Below are the code and all the weights of a small trained network. Each question names an input and a class and asks about switching units off, where a switched-off unit gives its printed mean instead of its output.

import numpy as np


def w(rows, s, z=0):
    codes = np.array(rows[::2]) - 128.0
    scale = np.full(codes.shape[1], s)
    scale[-1] = z or s
    return codes * scale


def norm(h):
    return h / np.sqrt((h * h).mean(-1, keepdims=True) + 1e-5)


def f(y):
    return y / 2 * (1 + np.tanh(0.7978845608 * (y + 0.044715 * y**3)))


def log_softmax(a):
    a = a - a.max(-1, keepdims=True)
    return a - np.log(np.exp(a).sum(-1, keepdims=True))


def net(x, mask):
    res = np.array(x, float).reshape(1, 8) / 4 @ E
    u = 0
    for l in range(2):
        y = f(norm(res) @ A[l][:, :-1].T + A[l][:, -1])
        res = res + np.where(mask[u : u + 5], y, B[l][:, -1]) @ B[l][:, :-1]
        u += 5
    return log_softmax(norm(res)[-1] @ U[:, :-1].T + U[:, -1])


A, B = {}, {}
E = w([
[62,150,150,98,116,224,174,148,169,186,121],'x0',
[121,134,134,116,114,112,116,122,137,132,115],'x1',
[78,108,71,155,3,139,136,110,48,136,122],'x2',
[173,139,117,141,122,138,85,188,120,199,140],'x3',
[114,139,139,115,110,104,109,119,138,136,111],'x4',
[138,129,198,175,110,109,159,107,120,166,125],'x5',
[118,43,111,122,140,119,105,70,182,171,158],'x6',
[141,88,134,180,78,172,96,136,194,68,88],'x7',
],0.0071)
A[0] = w([
[108,116,125,241,107,156,82,152,204,81,90,4],'L0N1',
[160,106,255,209,94,93,173,125,126,193,155,60],'L0N2',
[158,138,134,169,127,138,19,191,112,222,142,46],'L0N3',
[113,122,62,75,159,143,66,161,131,125,127,103],'L0N4',
[131,19,113,75,146,122,114,92,148,189,164,83],'L0N5',
],0.0072,0.0039)
B[0] = w([
[63,225,28,55,255,72,134,112,67,222,182,240],'L0N1',
[142,134,54,45,91,97,153,164,190,33,197,255],'L0N2',
[202,157,134,137,135,177,180,21,140,152,79,232],'L0N3',
[151,158,64,93,88,137,177,130,199,29,167,203],'L0N4',
[72,166,150,240,147,78,130,170,167,142,126,237],'L0N5',
],0.0098,0.0025)
A[1] = w([
[183,103,208,63,255,109,119,191,209,102,77,20],'L1N1',
[66,108,151,50,129,210,161,183,206,173,124,44],'L1N2',
[155,237,161,125,125,138,152,223,70,69,54,20],'L1N3',
[59,107,162,114,168,114,170,46,120,39,92,3],'L1N4',
[205,82,82,140,171,34,91,123,104,81,104,19],'L1N5',
],0.0065,0.003)
B[1] = w([
[110,58,63,137,60,106,153,134,41,151,67,254],'L1N1',
[155,142,196,128,121,156,53,148,80,82,145,220],'L1N2',
[73,71,121,198,173,84,93,91,250,157,146,222],'L1N3',
[221,195,105,132,152,184,173,42,164,148,119,169],'L1N4',
[98,173,243,122,95,227,79,163,111,142,162,204],'L1N5',
],0.012,0.0042)
U = w([
[81,76,139,225,155,95,105,134,226,150,139,77],'0',
[106,44,84,147,57,121,145,140,50,139,57,253],'1',
[132,140,248,138,112,191,59,149,106,110,155,20],'2',
[216,165,111,140,143,171,164,46,172,147,91,101],'3',
[91,183,99,89,184,81,128,136,92,169,170,152],'4',
[155,104,100,72,92,96,137,162,193,48,180,149],'5',
],0.016,0.0017)

Each question gives the input, the list of numbers given to net, and the class t.
The units are the neurons (one row each of A and B). Each row of codes is followed by its name. A weight is (code - 128) times the scale printed after its matrix; where a second scale follows, it is the last column's (A, B and U).
mask holds one flag per neuron, layer by layer. A switched-off neuron (its flag False) gives its mean, the last column of its row in B, instead of its output. The means were averaged over made-up inputs and are rounded, as every weight is.
A unit's drop is (log p(t) with every unit on - log p(t) with that unit switched off) / (log p(t) with every unit on - log p(t) with every unit switched off).
The circuit of an input: a set's keep is (log p(t) with only the set's units on - log p(t) with every unit switched off) / (log p(t) with every unit on - log p(t) with every unit switched off). Starting from all 10 units, units are removed one at a time, each time the one whose removal leaves the highest keep (on an exact tie, the one counted first), for as long as the keep stays at least 0.8.
units of the circuit, in order: the units of the circuit, biggest drop first
unit that matters most: the unit with the biggest drop
top k neurons: the k neurons with the biggest drops, biggest first
top k neurons in layer l: the k neurons of layer l with the biggest drops, biggest first
input [4,8,1,7,0,-4,6,4], class 3: units of the circuit, in order	[L0N3]
input [7,1,-8,8,8,-4,1,5], class 1: top 2 neurons	[L1N1; L1N5]
input [-2,8,-7,-3,-8,7,6,4], class 1: top 2 neurons	[L1N1; L1N3]
input [6,4,-8,-5,6,8,-2,-8], class 1: units of the circuit, in order	[L1N1; L0N1]
input [3,0,6,-3,6,8,-2,-7], class 5: top 3 neurons	[L0N2; L1N1; L0N1]
input [5,-2,2,4,2,0,0,-5], class 2: top 4 neurons	[L0N1; L1N2; L1N1; L1N4]
input [-5,-1,5,3,-6,7,6,0], class 5: top 2 neurons	[L0N2; L1N3]
input [6,3,-2,-7,4,-4,-1,3], class 3: top 3 neurons	[L1N4; L1N5; L0N2]
input [-7,7,3,7,0,0,-8,-5], class 0: top 2 neurons	[L1N3; L0N1]
input [-7,-3,-7,-6,-8,-7,-1,6], class 1: top 4 neurons	[L1N1; L0N2; L1N2; L0N3]
input [6,7,-1,1,-1,-7,1,-4], class 5: top 2 neurons	[L0N4; L1N5]
input [-7,6,-6,4,-5,8,-6,1], class 5: top 2 neurons	[L0N2; L1N2]
input [-8,-1,3,-7,-3,1,-4,4], class 2: top 2 neurons	[L1N5; L0N3]
input [-7,-2,-4,8,7,4,3,8], class 3: unit that matters most	L0N3
input [5,4,-3,6,-4,8,-1,6], class 5: top 2 neurons	[L0N2; L1N4]
input [5,-2,5,8,-7,4,-2,-3], class 3: top 3 neurons	[L0N3; L1N1; L1N5]
input [-2,0,7,-3,-6,8,-1,-7], class 5: top 2 neurons in layer 0	[L0N2; L0N1]
input [-6,-4,0,-8,8,-1,0,-4], class 3: top 2 neurons in layer 1	[L1N4; L1N2]
input [-3,6,-8,-8,0,1,4,6], class 1: top 2 neurons in layer 1	[L1N1; L1N3]
input [7,-5,-5,7,5,-2,4,7], class 2: unit that matters most	L1N2
input [-5,-5,4,5,-5,-7,-5,0], class 5: top 2 neurons in layer 1	[L1N1; L1N2]
input [-3,-6,-4,-3,-4,0,8,-7], class 0: top 2 neurons in layer 0	[L0N5; L0N1]
input [-2,5,2,1,3,-5,0,-4], class 5: top 2 neurons in layer 0	[L0N4; L0N1]
input [-8,-1,-8,8,7,-4,-3,6], class 1: top 3 neurons in layer 1	[L1N1; L1N2; L1N4]
input [-4,-6,-6,0,-8,3,-6,1], class 0: top 3 neurons in layer 1	[L1N3; L1N5; L1N2]
